[128 = 0]

[123 124 103 105 121 107 145 122 136 125 125 208 139 122 112 129 124  59
 152 177 128 135 159  99 130 156 154 129 115 111 133 131 124 128 131 116
 111 121 120 128 141 125 125 116 134  83 134 109 127 121 124 121]
A
[140 120 103 106 128 119 140 124 137 120 135 188 130 122 108 128 118  59
 143 171 127 133 157  83 177 148 162 130 136 123 136 129 127 132 130 127
 105 112 124 130 134 111 139 110 159  61 123 126 130 123 129 121]
F
[113 132 101 110 123 117 149 120 132 133 128 235 131 125 124 124 124  51
 137 188 126 137 168  91 128 131 157 127 146 122 126 125 130 126 142 121
 112 108 118 123 122 129 138 110 153  54 125 127 136 115 125 119]
F
[121 129 117 121 119 113 120 127 124 130 127 147 132 121 133 130 129 119
 141 134 131 123 133 135 130 137 133 123 129 126 139 136 125 125 137 120
 113 128 128 122 123 131 125 135 129 135 127 123 123 135 126 121]
F
[132 114  95  93 128 111 145 126 148 124 127 252 137 122  90 128 111  26
 152 198 125 139 180  46 126 158 172 138 136 109 130 131 129 136 132 103
 112  89 120 132 125 118 152  91 173  23 132 122 123 116 132 128]
F
[126 113 105 105 112 129 138 121 140 120 118 249 130 118  99 113 110  35
 129 189 124 139 167  49 121 139 158 135 135 125 132 124 124 131 125 121
 137  68 119 136 131 131 146  86 165  15 120 124 125 110 127 123]
A
[130 101  75  66 135 133 151 107 153 120 113 252 136 125  62 122 105   4
 133 231 130 137 208  11 117 170 187 124 137 123 130 130 131 141 131 111
 105  76 112 137 131 120 138  52 189   4 118 116 124  81 125 121]
A
[123 133  73  96 109  94 151 124 140 141 126 252 133 130 114 113 105  45
 151 180 125 137 155  73 133 156 163 129 130 117 129 134 138 135 151 116
 114 116 123 135 134 123 137 136 164  80 133 118 113 125 120 107]
A
[129 123 102 105 124 113 143 118 141 125 125 210 134 130 114 121 120  63
 147 169 115 132 150  91 126 157 140 133 131 129 126 126 129 128 130 131
 124 126 122 119 129 117 133 111 151  85 121 109 133 113 128 121]
F
[122 131  96 110 127 121 144 113 133 136 125 189 137 126 112 125 130  61
 140 173 122 137 149 118 133 150 152 127 125 117 128 120 129 119 130 124
 110 126 128 133 140 128 163 111 150  82 139 127 123 125 139 125]
F
[136 123 110 107 138 112 137 121 130 130 113 183 135 116 117 113 118  77
 142 158 115 137 151 110 132 143 165 123 137 112 131 135 124 134 132 119
 101 125 125 128 143 130 134 120 145  95 120 133 130 121 124 123]
A
[109 128 108 104 106 109 142 117 138 123 112 210 126 125 121 126 122  68
 115 163 127 118 156  91 132 152 154 122 132 126 127 122 127 137 133 121
 113 114 123 121 133 132 149 111 149  80 127 123 125 123 129 115]
F
[124 119 114 107 131 134 135 123 137 126 117 210 143 128 116 122 123  82
 129 157 119 132 149  80 138 146 153 121 145 126 145 124 108 133 123 126
 126 106 130 132 143 143 122 108 144  79 117 124 125 123 124 123]
A
[119 123 113 128 129 112 131 129 125 131 119 166 129 123 136 133 120 124
 144 132 151 131 127 131 131 134 128 127 129 105 108 120 132 130 138 118
 121 128 132 136 109 128 120 151 124 148 131 129 120 137 117 130]
F
[120 101 109 114 129 122 123 127 135 128 130 186 134 132 115 134 115  82
 141 154 127 134 153 101 126 138 140 132 204 130 130 121 252 137 132 110
 108 119 137 125 128 123 139 108 143 103 106 122 117 131 134 120]
A
[129 130 131 138 124 104 125 142 116 127 127  95  87 122 137 127 136 144
 139 113 142 126 106 163 133 133 121 130 125 126 138 128 120 124 135 126
 123 144 129 113 140 127 119 155 117 173 134 122 121 137 136 124]
A
[127 126  87 109 127 119 133 127 136 128 129 218 140 126 111 130 121  55
 140 170 127 133 164 109 132 148 151 133 140 125 128 133 151 136 140 112
 123 111 126 108 127 129 134 110 170  65 124 140 126 128 128 133]
F
[118 127  97 112 136 122 129 122 133 132 123 216 144 136 106 125 116  42
 139 178 126 139 161  98 129 148 150 118 128 126 139 128 125 130 134 119
 117 108 119 122 135 106 131 144 149  63 127 107 131 119 134 121]
F
[121 123  92 101 122 110 143 123 132 125 125 239 157 121 118 120 121  49
 148 168 138 142 159  67 141 147 151 124 153 122 129 136 136 129 135 106
 118 106 120 126 130 130 131 104 156  70 122 118 123 140 126 140]
A
[134 127 113 115 125 114 133 118 122 127 131 173 131 121 108 117 126  86
 146 162 127 133 145 127 129 150 127 127 125 122 134 129 125  22 137 108
 121 119 127 133 127 124 136 129 135 108 125 123 133 134 132 118]
F
[123 114  91  79 133 145 141 113 129 140 114 205 146 130  48 114 132   4
 133 231 102 140 189  68 115 179 184 124 112 124 115 127 135 132 128 121
 101 104 125 123 124 112 135   4 181   4 113 123 137  90 124 122]
A
[104 121 114 119 116  81 125 126 130 137 126 153 136 119 148 121 126 118
 171 138 132 127 117 154 139 140 128 120 123 120 129 134 124 122 151 112
 118 161 148 125 136 129 118 178 135 185 130 117 119 153 126 114]
A
[125 136  70  90 109  53 146 121 141 130 121 252 141 125 143 126 111  60
 186 169 149 151 151  94 137 153 160 129 136 112 136 140 113 140 165  92
  97 123 127 142 153 148 142 204 151 134 128 118 109 153 131 104]
A
[155 139 104 102 125 141 145 124 132 123 126 233 129 119 104 117 118  55
 137 174 120 136 162  68 131 148 158 117 134 123 136 122 124 136 132 118
 119  99 119 133 123 121 139 100 163  48 122 127 117 109 127 121]
A
[119 110 108  93 122 123 146 122 135 117 122 245 133 125 104 117 125  37
 143 183 123 150 171  57 127 150 159 129 136 122 122 130 127 133 152 106
 118 105 115 131 136 124 135  91 160  17 117 130 141 116 128 120]
F
[129 125 102 113 123 115 136 128 129 123 125 191 120 139 130 126 113  77
 141 163 127 128 157 106 127 139 151 142 124 111 129 132 141 128 131 123
 119 120 124 135 145 135 131 122 151  83 123 126 120 124 123 121]
A
[124  98 109 113 130 122 141 122 133 121 132 193 134 124 118 124 126  79
 142 161 133 135 150  97 125 147 146 119 132 117 142 130 125 133 132 123
 124 116 122 125 139 133 128 114 145  83 125 123 131 121 130 124]
A
[133 124 103 116 133 115 146 121 135 128 120 217 133 124 120 126 124  62
 147 168 132 143 149  94 133 138 139 128 130 112 128 127 129 121 146 110
 121 114 122 134 136 125 135 127 145  86 127 121 117 123 129 118]
A
[130 121 112 112 123 115 131 131 144 128 126 187 132 127 121 118 125  88
 142 156 122 149 133 122 130 140  71 122 135 140 129 127 133 136 132 121
 119 126 133 129 127 171 128 132 139  92 126 128 134 129 144 118]
F
[127 103 102 102 127 122 141 120 138 123 122 237 137 138 105 127 116  39
 130 169 143 143 164  71 130 153 170 128 129 120 133 123 135 130 139 115
 113 103 130 138 130 119 137 111 162  31 123 118 127 112 128 120]
F
[128 122  94 110 136 126 142 127 133 122 120 232 129 124 112 124 124  57
 144 178 129 139 161  76 117 149 167 120 140 117 141 129 133 130 134 121
 121 105 122 138 130 123 138 112 162  67 130 126 117 116 127 127]
A
[121 132 108 121 120  87 135 137 138 114 132 240 127 130 144 130 128 120
 157 136 147 142 135  94 140 135 135 125 131 118 124 124 124 135 134 114
 131 111 119 140 136 137 150 195 134 149 117 124 112 142 125 115]
A
[132 118  94  94 119 109 145 122 146 113 123 252 175 125 106 124 103  39
 153 175 139 145 169  47 131 146 159 121 138 119 141 144 125 147 141 116
 110  87 117 139 135 122 154 130 160  52 127 126 116 127  98 123]
A
[122 129 105 109 132  93 147 127 141 112 123 252 132 128 134 138 120 101
 157 148 144 137 146  74 144 137 142 121 133 112 140 130 127 135 143 108
 114 102 121 147 139 125 146 172 144 117 138 126  93 135 128 109]
A
[133 123  83  93 135 129 160 106 143 121 124 252 137 136  94  98 114  20
 143 196 123 142 183  60 136 155 172 130 135 117 134 113 130 148 130 122
 118 101 117 115 136 130 128  73 172   4 127 115 130 111 126 123]
F
[126 120  91 100 124 119 145 130 135 121 118 245 147 117 105 126 123  37
 141 200 118 145 171  75 130 154 163 119 140 117 134 121 133 130 138 120
 106 105 118 141 126 121 132  93 156  43 124 123 128 115 127 124]
F
[124 124 106 118 119 121 145 125 137 127 119 217 148 126 110 129 126  61
 151 172 129 139 155  99 127 149 147 126 130 121 129 127 122 127 146 126
 115 104 123 138 133 119 132  99 142  80 124 120 129 107 142 126]
F

[136 111 115 125 120 135 141 127 130 156 122 143 108 125 138 131 130 113
 126 120 128 131 114 130 115 117 114 120 137 130 118 137 124 131 129 116
 132 125 135 127 143 113 132 130 103 128 131 118 129 135 128 127]
seten
[113 162 132 130 135 169 117 103 124 190 131 128 123 122 127 116 141 128
 130  98 119 134 105 145 111 118 170 139 140 100 140 123 114 129 109 125
 125 100 167 119 154 116  98 123 143 112 128 121 102 116 147 133]
seten
[132 107 117 119 119 125 132 127 140 142 123 148 118 136 140 123 137 114
 135 116 125 125 106 129 124 138 125 121 144 141 125 125 125 140 135 116
 135 124 125 126 128 122 130 139 119 128 142 123 129 143 125 130]
seten
[121 131 119 124 111 134 130 128 126 168 124 149 127 121 141 123 129 113
 133 116 137 126 121 129 122 119 131 123 125 131 120 131 120 130 139 118
 132 125 126 130 147 119 129 131 116 133 134 121 119 136 126 126]
Ratot
[140 105 128 125 125 118 124 128 127 142 124 117 137 128 128 125 134 119
 120 139 133 131 147 134 111 115  99 122 136 124 130 142 136 134 122 129
 138 147 134 132 137 123 127 128 133 123 130 129 131 128 137 122]
Ratot
[119 136 133 126 125 129 129 126 129 155 125 144 136 124 136 126 133 116
 130 115 135 122 122 131 123 136 145 129 126 131 130 122 121 134 115 128
 127 131 143 137 125 127 129 124 142 127 127 123 122 134 112 134]
Ratot
[137 118 122 122 113 114 130 131 132 144 125 146 124 126 146 127 141 118
 135 126 129 121 116 125 131 129 114 114 122 136 121 132 122 144 136 125
 135 127 115 124 134 119 136 138 120 133 131 116 132 133 108 123]
seten
[138 105 114 123  97 112 138 144 127 125 114 137 120 119 141 144 113 120
 130 140 135 131 127 121 141 125  96 104 121 145  98 142 139 117 145 110
 137 137  79 120 137 129 138 138  99 138 139 120 139 135 127 116]
seten
[141  80 111 131 115  97 109 118 145 148 116 117 137 139 134 124 128 120
 137 133 142 120 112 135 129 134 128 124 165 136 129 137 151 133 126 106
 129 159 112 143 119 127 123 134 141 121 136 131 136 134 147 134]
Ratot
[134 107 108 121 109 115 127 128 133 158 119 138 138 119 143 124 132  99
 143 130 137 119 121 126 120 128 122 102 129 146 113 136 136 131 129 108
 128 139 106 131 141 116 138 126 124 131 131 125 126 142 125 131]
Ratot
[128 138 126 125 117 137 134 132 129 136 130 142 121 128 127 128 127 129
 126 120 125 135 128 126 128 128 126 133 122 125 125 126 121 121 138 126
 131 116 118 124 136 128 129 140 111 130 132 125 129 131 135 121]
seten
[126 110 106 122 131 115 122 109 147 128 117 122 122 137 133 119 129 110
 132 123 125 126 104 138 118 152 146 121 155 146 127 125 136 132 125 113
 124 132 117 134 125 127 127 134 131 123 125 133 124 147 144 133]
seten
[124 127 116 122 126 117 127 134 140 130 128 136 137 127 138 121 140 111
 135 124 123 122 117 129 130 149 138 117 129 150 130 124 125 137 120 128
 127 130 128 129 124 125 142 126 137 128 121 126 122 145 115 131]
Ratot
[ 93 180 126 124 134 139 115 124 133 146 146 143 151 128 126 112 132 119
 139 111 119 118 113 134 136 160 190 140 110 142 143  99 113 131 112 133
 117 107 133 135 123 130 125 129 162 121 119 134 103 138 133 140]
seten
[134 122 125 124 114 116 126 133 138 129 124 153 126 137 140 123 144 123
 146 121 130 120 108 120 143 150 138 123 140 144 132 121 124 148 133 126
 131 125 120 130 107 130 138 139 133 129 132 117 132 142 106 132]
seten
[135 114 115 124  93 116 124 130 132 179 116 151 151 112 155 113 147 101
 163 126 151 109 114 114 132 132 137 111 131 138 112 143 140 121 129 107
 124 147 102 140 129 118 139 115 138 130 131 116 129 136 117 137]
Ratot
[140 102 116 128 114 119 127 127 131 151 129 137 134 127 144 125 135 109
 143 135 139 119 127 120 128 113 107 119 134 131 119 141 135 135 134 115
 132 140 119 132 133 116 141 128 115 135 129 125 126 126 122 131]
Ratot
[147 113 102 124 116 149 141 125 122 148 125 132 123 117 136 128 125 104
 145 138 132 125 122 113 117 100 122 122 130 127 120 143 141 101 143  97
 122 128 111 128 150 110 136 112  93 140 120 132 125 118 156 135]
Ratot
[140  95 109 122 111 114 131 131 136 119 119 129 114 132 134 134 121 117
 128 136 130 130 121 126 130 132 111 116 139 146 113 134 141 126 138 113
 129 139 102 127 128 126 133 135 108 132 129 129 139 142 139 125]
seten
[144  93 110 126 107 114 132 133 131 115 118 132 124 130 138 136 118 120
 136 144 137 129 127 119 134 124 103 112 132 145 103 139 151 123 151 109
 134 135  87 125 129 129 137 135 101 137 132 131 145 131 144 125]
seten
[124 139 129 127 129 145 129 125 127 136 116 130 116 125 123 129 136 132
 117 117 123 140 113 142 120 145 137 120 125 125 121 130 117 116 125 124
 128 121 129 110 145 134 114 123 129 121 127 119 119 138 134 119]
Ratot
[131 119 119 122  96 121 140 147 118 138 122 137 131 120 131 135 122 125
 122 141 138 140 138 121 129 114  92 111 108 130 109 141 132 110 148 127
 137 130  81 123 142 126 130 137 100 137 137 124 140 133 135 113]
seten
[158 102 112 124  96 113 130 131 127 155 114 144 135 119 152 126 153 106
 149 135 142 121 115 117 128 119  93 103 128 131 108 149 137 134 151 108
 136 139  97 119 143 113 140 128 110 134 130 110 137 116 110 121]
seten
[125 141 130 124 120 132 131 128 130 150 129 150 132 126 137 121 137 121
 141 114 130 118 116 128 131 139 146 124 125 132 126 127 120 134 126 124
 130 120 135 131 125 126 133 128 131 128 130 119 124 136 113 131]
Ratot
[138 110 115 123 118 121 138 138 130 126 126 139 123 125 139 133 129 112
 130 128 132 129 125 118 125 119 104 115 126 138 115 133 129 137 138 116
 130 132 113 124 136 120 140 132 105 137 127 124 132 135 121 119]
seten
[132 126 120 123 120 123 137 138 130 129 126 144 128 125 138 126 135 111
 133 129 130 121 126 123 127 133 118 118 123 140 122 129 122 137 133 123
 128 123 120 127 131 124 144 132 117 135 126 120 128 137 115 126]
seten
[133 129 127 125 114 128 139 138 124 122 126 136 121 131 128 134 125 136
 124 126 129 137 127 124 130 129 115 122 122 128 116 132 125 117 143 127
 140 121 106 123 128 132 125 136 110 132 130 124 136 128 101 118]
seten
[138 117 112 129 126 127 129 130 132 128 126 132 128 128 135 124 136 115
 137 132 131 119 124 121 128 120 122 123 132 134 129 131 131 133 131 118
 127 130 127 136 126 122 138 127 122 125 128 130 130 129 127 133]
Ratot
[117 150 137 128 128 132 129 130 127 139 130 138 138 109 129 123 140 125
 131 121 128 125 126 131 126 139 141 126 118 129 135 126 120 133 117 140
 126 124 139 130 133 129 130 123 144 125 132 118 117 132 111 125]
seten
[141 110 131 125 125 113 132 136 130 130 124 139 133 123 140 128 146 113
 131 130 134 121 131 126 128 130 104 115 127 136 122 134 125 150 129 131
 131 137 131 124 128 124 144 125 128 130 125 117 132 132 103 123]
Ratot
[134 114 133 125 117 112 123 129 127 133 120 131 137 129 130 123 146 122
 120 127 135 132 133 136 123 131 101 117 125 126 125 136 122 145 126 140
 138 138 125 123 133 127 127 132 132 124 133 120 131 132 113 115]
Ratot

[140 125 119  84 141 134 124 131 127  92 102 122 131 147 130 151 130 117
 132 133 135 115 122 129 132 132 146 125 110 130 137 115  86 110 118 138
 108 137 149 129 112 111 119 126 118 140 100 115 122 123 123 131]
C
[143 119 125 117 140 132 143 133 119 103 128 120 128 132 119 135 140  98
 144 117 137 109 111 126 116 131 131 135 121 114 126 133  90 108 143 117
 120 126 137 126 119 126 123 128 116 132 101 120 122 115 120 113]
W
[139 130 119 112 135 148 127 133 124 108 120 125 132 139 112 137 141 102
 132 128 141 114 111 143 116 137 128 131 128 110 125 120  92 105 137 126
 124 124 140 137 117 129 130 128 120 139  96 118 124 122 123 117]
C
[129 124 124 118 143 126 139 126 138 129 119 132 135 121 138 140 137 144
 132 136 106 126 135 111 128 114 149 126 119 128 133 128 104 138 146 123
 125 130 141 128 130 140 121 126 122 123 111 115 127 142 129 130]
W
[135 128 125 115 119 144 142 136 120 122 116 133 129 145 114 139 137 111
 121 126 143 119 118 133 121 138 124 127 130 114 131 121 104 124 124 130
 121 125 124 145 116 121 127 123 122 142 112 122 132 135 125 126]
C
